Below are the code and all the weights of a small trained network. Each question names an input and a class and asks about switching units off, where a switched-off unit gives its printed mean instead of its output.

import numpy as np


def w(rows, s, z=0):
    codes = np.array(rows[::2]) - 128.0
    scale = np.full(codes.shape[1], s)
    scale[-1] = z or s
    return codes * scale


def f(y):
    return np.maximum(y, 0)


def log_softmax(a):
    a = a - a.max(-1, keepdims=True)
    return a - np.log(np.exp(a).sum(-1, keepdims=True))


def net(x, mask):
    res = np.array(x, float).reshape(1, 6) / 4 @ E
    y = f(res @ A[0][:, :-1].T + A[0][:, -1])
    res = res + np.where(mask, y, B[0][:, -1]) @ B[0][:, :-1]
    return log_softmax(res[-1] @ U[:, :-1].T + U[:, -1])


A, B = {}, {}
E = w([
[162,230,121,232,145,183,52,148],'x0',
[130,127,129,127,134,128,128,135],'x1',
[224,53,34,172,34,84,97,191],'x2',
[37,190,2,115,165,117,163,155],'x3',
[41,176,196,177,21,80,167,213],'x4',
[114,60,123,251,147,163,226,121],'x5',
],0.0097)
A[0] = w([
[101,58,131,66,117,104,157,135,2],'neuron 0',
[173,123,184,146,154,139,110,166,96],'neuron 1',
[179,94,83,104,179,168,105,69,82],'neuron 2',
[167,107,68,119,67,122,108,171,111],'neuron 3',
[165,203,111,193,133,213,77,127,119],'neuron 4',
[131,121,186,142,107,120,115,147,93],'neuron 5',
[79,162,157,111,178,158,156,128,121],'neuron 6',
[132,69,91,201,124,108,138,134,115],'neuron 7',
[76,177,9,114,142,105,132,153,130],'neuron 8',
[170,129,88,127,83,117,106,160,105],'neuron 9',
[98,181,160,113,156,194,117,129,153],'neuron 10',
[164,86,217,115,88,135,60,110,69],'neuron 11',
[148,78,95,149,112,75,93,156,131],'neuron 12',
[126,135,139,181,137,94,190,146,61],'neuron 13',
[113,156,142,125,178,140,162,126,137],'neuron 14',
[114,147,136,179,132,165,183,89,60],'neuron 15',
[104,39,121,44,113,84,204,103,116],'neuron 16',
[83,152,140,109,93,136,136,190,110],'neuron 17',
[92,169,170,138,149,190,156,58,112],'neuron 18',
[90,123,178,123,106,86,144,176,98],'neuron 19',
[184,81,243,135,115,132,75,108,93],'neuron 20',
[141,180,125,7,122,38,28,168,64],'neuron 21',
[125,143,178,156,80,90,150,140,96],'neuron 22',
[87,138,188,81,156,132,161,91,133],'neuron 23',
[65,166,39,115,158,93,114,164,59],'neuron 24',
[119,164,112,168,115,175,94,125,59],'neuron 25',
[171,109,79,119,68,132,133,125,105],'neuron 26',
[169,115,63,136,101,54,124,152,112],'neuron 27',
[127,78,97,132,107,103,105,174,127],'neuron 28',
[147,193,131,218,144,177,59,154,58],'neuron 29',
[152,85,106,189,166,162,180,103,52],'neuron 30',
[115,118,158,155,132,187,177,114,85],'neuron 31',
[149,200,121,88,106,121,46,125,62],'neuron 32',
[83,170,189,152,52,78,160,185,119],'neuron 33',
[117,116,113,181,154,182,184,155,113],'neuron 34',
[117,175,156,158,75,100,151,149,101],'neuron 35',
[171,75,86,71,171,227,96,56,109],'neuron 36',
[81,134,196,86,145,154,129,108,125],'neuron 37',
[130,160,102,172,114,183,87,125,86],'neuron 38',
[159,85,86,182,116,114,135,166,127],'neuron 39',
],0.012,0.0044)
B[0] = w([
[196,118,137,68,105,83,144,176,188],'neuron 0',
[149,114,99,136,108,140,185,123,164],'neuron 1',
[56,208,58,215,209,66,89,117,211],'neuron 2',
[111,124,122,107,122,196,83,159,200],'neuron 3',
[180,125,120,81,84,43,135,191,226],'neuron 4',
[140,124,73,186,177,133,158,93,165],'neuron 5',
[111,137,130,98,114,201,115,151,199],'neuron 6',
[92,84,204,129,137,143,120,103,190],'neuron 7',
[149,82,66,165,92,173,236,73,233],'neuron 8',
[87,133,145,87,126,201,76,149,182],'neuron 9',
[144,124,125,120,86,169,92,155,200],'neuron 10',
[129,78,80,185,90,155,214,78,201],'neuron 11',
[135,168,136,117,145,181,115,164,187],'neuron 12',
[84,114,146,163,125,110,114,99,168],'neuron 13',
[148,120,128,113,130,167,119,143,177],'neuron 14',
[116,121,186,141,122,132,128,123,173],'neuron 15',
[232,104,144,28,82,14,151,205,241],'neuron 16',
[107,156,84,167,153,92,108,103,184],'neuron 17',
[115,138,136,95,114,198,79,164,205],'neuron 18',
[107,179,91,161,183,80,96,133,189],'neuron 19',
[149,94,43,157,93,199,208,73,214],'neuron 20',
[53,81,254,171,102,87,109,52,250],'neuron 21',
[124,155,106,141,179,100,114,85,182],'neuron 22',
[146,134,123,60,136,200,86,184,205],'neuron 23',
[155,90,86,196,121,170,224,76,211],'neuron 24',
[162,127,119,65,124,95,137,154,170],'neuron 25',
[106,160,138,85,124,184,95,142,180],'neuron 26',
[147,130,141,120,134,201,93,168,198],'neuron 27',
[142,142,117,97,131,170,101,158,179],'neuron 28',
[210,124,137,48,82,52,149,199,219],'neuron 29',
[61,105,183,160,121,90,97,63,189],'neuron 30',
[67,96,191,89,104,125,115,87,171],'neuron 31',
[69,79,221,128,118,93,120,78,199],'neuron 32',
[121,197,70,181,191,92,100,130,235],'neuron 33',
[53,94,186,139,95,86,135,76,188],'neuron 34',
[121,164,84,127,191,102,105,110,187],'neuron 35',
[88,188,48,182,198,74,97,135,233],'neuron 36',
[145,135,151,121,118,202,108,160,199],'neuron 37',
[185,115,130,86,85,96,144,160,179],'neuron 38',
[101,159,177,96,124,186,101,130,193],'neuron 39',
],0.0089,0.016)
U = w([
[120,148,131,91,131,247,47,155,120],'0',
[101,199,48,164,211,64,79,102,89],'1',
[194,104,130,63,99,36,146,170,255],'2',
[134,77,58,156,114,192,241,59,69],'3',
[59,78,237,137,120,94,84,48,117],'4',
],0.013,0.0023)

Each question gives the input, the list of numbers given to net, and the class t.
The units are the neurons (one row each of A and B). Each row of codes is followed by its name. A weight is (code - 128) times the scale printed after its matrix; where a second scale follows, it is the last column's (A, B and U).
mask holds one flag per neuron, in row order. A switched-off neuron (its flag False) gives its mean, the last column of its row in B, instead of its output. The means were averaged over made-up inputs and are rounded, as every weight is.
A unit's drop is (log p(t) with every unit on - log p(t) with that unit switched off) / (log p(t) with every unit on - log p(t) with every unit switched off).
The circuit of an input: a set's keep is (log p(t) with only the set's units on - log p(t) with every unit switched off) / (log p(t) with every unit on - log p(t) with every unit switched off). Starting from the 12 units with the biggest drops (on a tie, the unit counted first), units are removed one at a time, each time the one whose removal leaves the highest keep (on an exact tie, the one counted first), for as long as the keep stays at least 0.8.
circuit, biggest first: the units of the circuit, biggest drop first
k most important neurons: the k neurons with the biggest drops, biggest first
drop of u: that unit's drop, to one decimal
input [0,-4,-5,0,-7,4], class 1: 2 most important neurons	neuron 36; neuron 2
input [7,-8,3,7,4,8], class 4: circuit, biggest first	neuron 34
input [-5,7,4,-6,-7,2], class 1: 2 most important neurons	neuron 36; neuron 2
input [0,3,-5,7,3,-7], class 3: 2 most important neurons	neuron 8; neuron 24
input [0,-3,-5,-7,0,-3], class 3: 2 most important neurons	neuron 20; neuron 11
input [7,3,5,0,8,0], class 1: 2 most important neurons	neuron 33; neuron 16
input [8,2,-7,2,-7,4], class 2: 3 most important neurons	neuron 4; neuron 29; neuron 38
input [0,1,2,-4,-3,5], class 4: 4 most important neurons	neuron 8; neuron 30; neuron 24; neuron 7
input [6,4,3,-7,1,8], class 4: 3 most important neurons	neuron 30; neuron 8; neuron 7
input [3,1,4,2,7,-8], class 4: 4 most important neurons	neuron 21; neuron 32; neuron 36; neuron 2
input [-7,3,6,-7,-5,-8], class 4: 4 most important neurons	neuron 21; neuron 8; neuron 29; neuron 4
input [8,-1,-2,7,-3,-4], class 2: 2 most important neurons	neuron 4; neuron 29
input [-4,-8,-6,6,1,-3], class 0: 4 most important neurons	neuron 23; neuron 20; neuron 11; neuron 6
input [8,-4,-6,8,0,4], class 2: circuit, biggest first	neuron 29
input [2,-7,-6,4,-6,-7], class 4: 2 most important neurons	neuron 21; neuron 32
input [-4,4,4,-5,-3,6], class 4: 2 most important neurons	neuron 30; neuron 8
input [-4,-4,-2,-2,-5,-8], class 4: drop of neuron 21	3.4
input [8,-7,3,-7,-3,3], class 2: drop of neuron 29	1.6
input [6,3,1,5,-5,-6], class 2: drop of neuron 33	0.1
input [0,1,-2,-7,3,-1], class 3: drop of neuron 23	0.0
input [-4,-1,-5,-4,6,3], class 1: circuit, biggest first	neuron 33
